In the rows, zero is written as 128.
Each row has two labels, one from each of two sets.
[ 91  94 138 120 115  93 118 101  99 125  91 165 154 160 146 129 148 136
 143 142 181 142  69 129  25 123 114 141 124 145 104 135 114 101 125 126
 106 119 129 140 147 137 137 115 123 135 133 112 119 115 130 111 137 146
 124 150 134 134 105 148 114 113 117 131 125 150 106 139 134 125 125 107
 172 103 139 151 119 122 117 143 167 185 132 140 147 100  93 181 114 142
 154 123 107 132 129 125 114 104 127 123 138 107  62 144 149 110 129 137
 111 113 113 198 131 149 132 125 127 128 124 120 122 149 126 130 137 121
 131 115 116 143 128  94 122 110 134 137 105 141  74 128 135 107 127  98
  76 118 177 134 141 112] -> (21), K
[ 97  94 161 116 134 105 110 117 117 136  37 180 154 150 128 151 148 145
 140 157 144 138  88 122  88 128 110 162 118 112  89 142 116  99 108 111
 118 122 112 162 145 136 137 103 111 127 122 123 118 109 119 106 141 122
 114 178 131 143 103 142 120  83 113 138 127 140 108 121 142 114 128  90
 188 109 136 129 134 124 106 155 100 166 138 137 131  97 108 174 127 145
 140 133  81 133 141 151 109 104 124 121 123 117  40 156 143 103 126 138
 138 117 103 177 123 151 139 122 115 108 129 106 128 133 139 101 115 125
 145 135 134 151 122  71 127  90 140 132 114 142  97 120 163 114 127 115
  75 134 207 100 133 120] -> (20), K
[110  79 124 130 126  86 124 127 117 108 117 163 146 142 134 160 149 134
 142 141 140 154  54 119  56 108 117 125 117 125 124 131 121 134 151 115
 136 127 145 128 145 133 129 100 142  97 138 106 131 120 116 119 128 147
 120 174 138 138 123 125 132 130 111 118 130 148 130 130 120  89 126 121
 153  81 157 131 119 121 116 143 177 173 139 143 148  92 110 189 135 134
 114 122 111 150 126 143 121 122 133 130 142 118  45 133 131 133 125 138
 133 116 106 179 107 134 145 120 123 128 128 135 127 150 122 113 144 137
 142  99  94 134 123 129 103 116 122 134  97 118 103 127 128 121 137 116
  82 131 197 107 148 129] -> (17), K
[ 93  95 130 132 123 109 115 122 117 119  91 153 176 166 134 157 157 148
 132 117 178 144  72 136  53 121 110 137 124 121 102 137 116  86 128 104
 126 134 128 151 143 154 129 107 130 129 139 113 130 110 118 103 125 112
 119 174 139 139  97 152 132 141 102 131 128 135 118 147 127 115 101 102
 202  98 124 148 121 127 116 152 158 164 150 139 142 100  80 192 119 146
 154 122  99 124 131 161 126 105 136 126 138 134  51 137 145 124 123 121
 143 124  89 166 120 145 128 123 126 102 142 115 126 140 119 117 142 124
 103 113 110 163 118 117 111 103 100 117  83 129  81 130 156 108 145 100
  60 127 188 107 142 128] -> (21), K
[ 78  65 111 126 113  81 121 107 105  92 171 163 133 157 151 165 157 133
 133 142 198 158  55 137  21 119  96 147 124 130 117 123 110 114 152 126
 139 124 136 135 162 141 144 103 142  92 140  96 121 119 130 106 120 152
 112 159 140 148  98 129 122 106 118 121 125 162 115 162  98 104 119 110
 149  67 127 132  99 130 146 143 216 203 156 134 172  65  98 168 124 138
 113 126 116 132 113 122 129 128 134 117 127 124  56 116 152 144 121 130
  92 122 101 197 107 148 120 115 123 150 133 129 135 143 103 140 143 132
 126 116  98 150 115 160 115 132 108 135 101 146  87 132 122 120 130  98
  73 125 191 141 159 133] -> (17), K
[102 119 135 110 121 109 137 111 116 116  88 191 113 138 134 131 147 134
 148 134 138 125 127 132 120 122  84 169 115 127 101 131 106  98 123 123
 118 119 121 141 136 130 142 105 117 118 125 123 113 113 127 137 141 146
 137 156 130 135 109 141 121  93 122 134 128 141  95 130 145 103 130 110
 149 106 163 133 132 131 124 135 118 165 149 135 138 114 125 151 108 153
 122 138 111 128 104 120 110 109 129 133 129 103  79 140 134 120 128 132
 107 125 107 174 127 151 134 125 132 121 130 124 125 147 134 133 125 131
 139 132 143 146 113  85 134 116 136 127 119 138 110 126 128 119 123 129
  95 126 191 121 151 122] -> (22), K
[ 84 115 170 123 118 128 128 133 115 154  84 124 152 151 135 146 135 133
 116 136 175 126  75 135  90 135 158 130 133 151 120 143 102 133 125 145
 116 111 114 130 151 132 127 147 124 189 110 128 138 137 142 123 129 129
 102 107 134 129 128 191 116 127  99 125 142 137 140 135 134 143 127 124
 168 100 113 133 121 129 125 132 171 154 146 101 143 118 104 127 119 122
 187 134 107 136 117 125 122  89 139 131 144 133 121 159 133  86 123 143
 120 107 108 161 156 139 110 119  96 141 141 106 130 120 120 147 113 124
 104 132 127 138 133  68 124 120 122 140 140 140  95 131 144 109 112  88
 104 111 137 124  89 119] -> (20), W
[155 129 137 125 142 133 119 149 128 145   4 183 158 136 134 145 177 139
 122 124 101 138 131 119 248 125  94 189 111 100  64 164 149  71 107 105
  81 137 122 170 170 156 104 117 111 154 104 168 107 103 116 119 125  93
 131 178 117 137  88 156 138  85  96 137 136 125  91 135 175  83 117 117
 161 153 154 149 153 105  78 170  46  92 135 164 104 123 148 161 141 146
 123 127  85 148 166 188  77 109 129 124  87 103  58 148 134 122 127 145
 168 134 103 136 111 110 158 135 127  87 140 107 138 145 146  96 129 149
 159 118 137 131 125  30 131  89  91 113 101 121 117 115 162 116 132 118
  77 123 209  87 117 112] -> (20), K
[107  94 133 122 110 107 127 116  97 112  87 181 122 162 138 124 153 132
 133 124 163 142 110 133  87 114  91 158 116 122 115 136 118  80 127 128
 106 127 129 148 141 136 136 105 119 106 129 119 128 110 122 111 143 171
 117 156 135 133 103 136 120 100 114 129 131 137  96 135 132  99 126 104
 143  97 155 137 130 122 119 142 118 155 146 139 146 103  97 167 119 146
 125 128 107 141 135 138 115 125 133 128 119  85  58 140 153 121 127 125
 117 122 116 181 127 133 144 134 131 120 131 124 127 155 126 131 121 122
 150 132 137 170 117  97 136 120 135 140  86 148  99 126 141 113 124 108
  83 120 191 127 158 126] -> (20), K
[ 81 100 154 121 123 109 118 123 119 128 103 142 177 163 136 160 141 146
 153 147 160 146  59 127  22 123 151 125 130 142 112 134  96 158 136 106
 121 142 112 132 140 135 144 127 132 160 135 105 124 117 120 107 126 130
 129 169 140 133  94 147  70 141 109 130 119 158 141 148 132 133 122 115
 172  93 130 138 120 141 128 146 191 192 141 111 135  85  85 158 128 151
 168 124 130 134 134 138 114 132 135 129 143 127  90 144 134  96 116 129
 142 121 101 148 155 156 131 143 140 114 149 103 117 134 103 112 136 127
 106 106 106 134 125  86  66 110 121 140 131 131  77 127 132 124 136  88
 104 135 169 114 139 122] -> (17), W
[122 124 138 112 117 113 137 105 104 109  89 203 103 125 120 115 152 128
 132 127 109 144 152 122 164 117  80 162 115 107  90 141 121  88 120 127
 111 128 132 143 130 122 136  95 114  89 145 129 125 100 119 127 123 146
 150 186  97 134  88 123 124  69 126 133 127 133  78 119 140 107 128 115
 107 117 180 123 137 123 118 128  93 165 149 148 149 115 132 150 133 146
 102 128 130 140 151 118 121 150 105 126 103 100  84 135 143 136 102 114
 113 138 122 173 131 130 150 127 129 116 117 107 136 149 132 123 123 127
 162 128 136 128 116  86 150 116 147 136 121 144 112 119 127 127 105 124
 113 125 187 110 167 120] -> (22), K
[103  98 108 120 113  93 127 110 102 104 140 176 115 152 141 126 157 130
 135 119 172 127 118 134  73 114  86 138 127 134 107 123 112  83 125 131
 114 131 143 135 146 122 137 119 130 103 139 115 134 125 121 116 130 171
 127 145 136 131 122 130 112 119 120 128 130 148 103 130 119 120 123 119
 137 106 154 108 108 120 129 130 158 168 143 147 157 110 117 163 117 141
 119 117 133 133 123 117 119 126 124 126 119  97  92 130 150 145 130 124
  98 131 115 233 121 134 126 120 127 137 118 142 143 159 129 144 130 119
 137 117 131 152 111 135 151 133 137 132 114 152 101 128 119 113 123 114
  83 114 178 146 173 129] -> (20), K
[ 90 127 177 127 129 132 119 131 119 155  82 128 160 131 131 129 120 137
 156 150 149 129  80 132  64 134 167 124 131 142 100 158 104 151 110 116
 115 122 108 135 118 115 133 128 121 190 115 134 123 115 130 106 119 111
 152 143 137 132  85 158 113 128 115 122 125 134 131 134 136 171 131 123
 146 110 121 133 128 154 127 140 149 167 122  99 133 110 101 114 140 143
 176 129 145 123 130 140 126 146 129 133 139 135 138 143 137  76 115 135
 127 116 119 130 146 145 138 127 126 118 130  74 115 123 102 114 119 121
 109 133 106 116 159  74  93 103 131 145 156 125  99 145 143 123 110  81
 125 134 123 127 123 123] -> (20), W
[ 94  96 104 127  35 103 133 107 110  70 104 186 141 153 160 145 146 128
 142 121 180 123 146 136  77 107  74 178 130 139 114 120 106  95 132 135
 136 114 132 146 145 157 137 112 121 118 135 110 124 112 129 132 147 170
 123 126 144 137 132 146 107 106 140 125 120 163 104 126 169  92 102 123
 171 100 150 127 118 116 141 131 179 179 149 163 149 120 123 158  91 132
 110 135  82 142 131  88 112  86 126 131 143  80 103 129 141 166 132 130
 102 125 105 175 124 155 108 115 132 137 138 135 134 157 130 155 129 118
 134 131 143 157 105 100 127 127 180 125  94 143 124 132 137 116 115 162
  65 118 169 131 151 124] -> (22), K
[ 82 106 128 124 108 108 128  93 122  80 128 218 117 135 129 138 140 122
 160 140 125 142 130 105  85 117  50 180 112 121  98 133 101 106 131 127
 140 120 135 148 130 126 152 100 119 138 154 115 107 104 123 127 147 150
 138 188 130 133  63 118  96  69 134 137 118 155  88 124 156 104 121 112
 141  99 173 117 121 123 143 134 150 206 144 133 158  99 111 158 118 140
 107 130 119 135 158 111 100 124 119 122 133  87  89 133 139 144 119 118
 101 128  96 179 127 144 135 117 124 119 129 112 120 152 104 129 130 129
 143 123 129 146 127  80 102 116 169 133 125 148 132 124 130 124 119 132
 102 132 200 114 177 123] -> (25), K
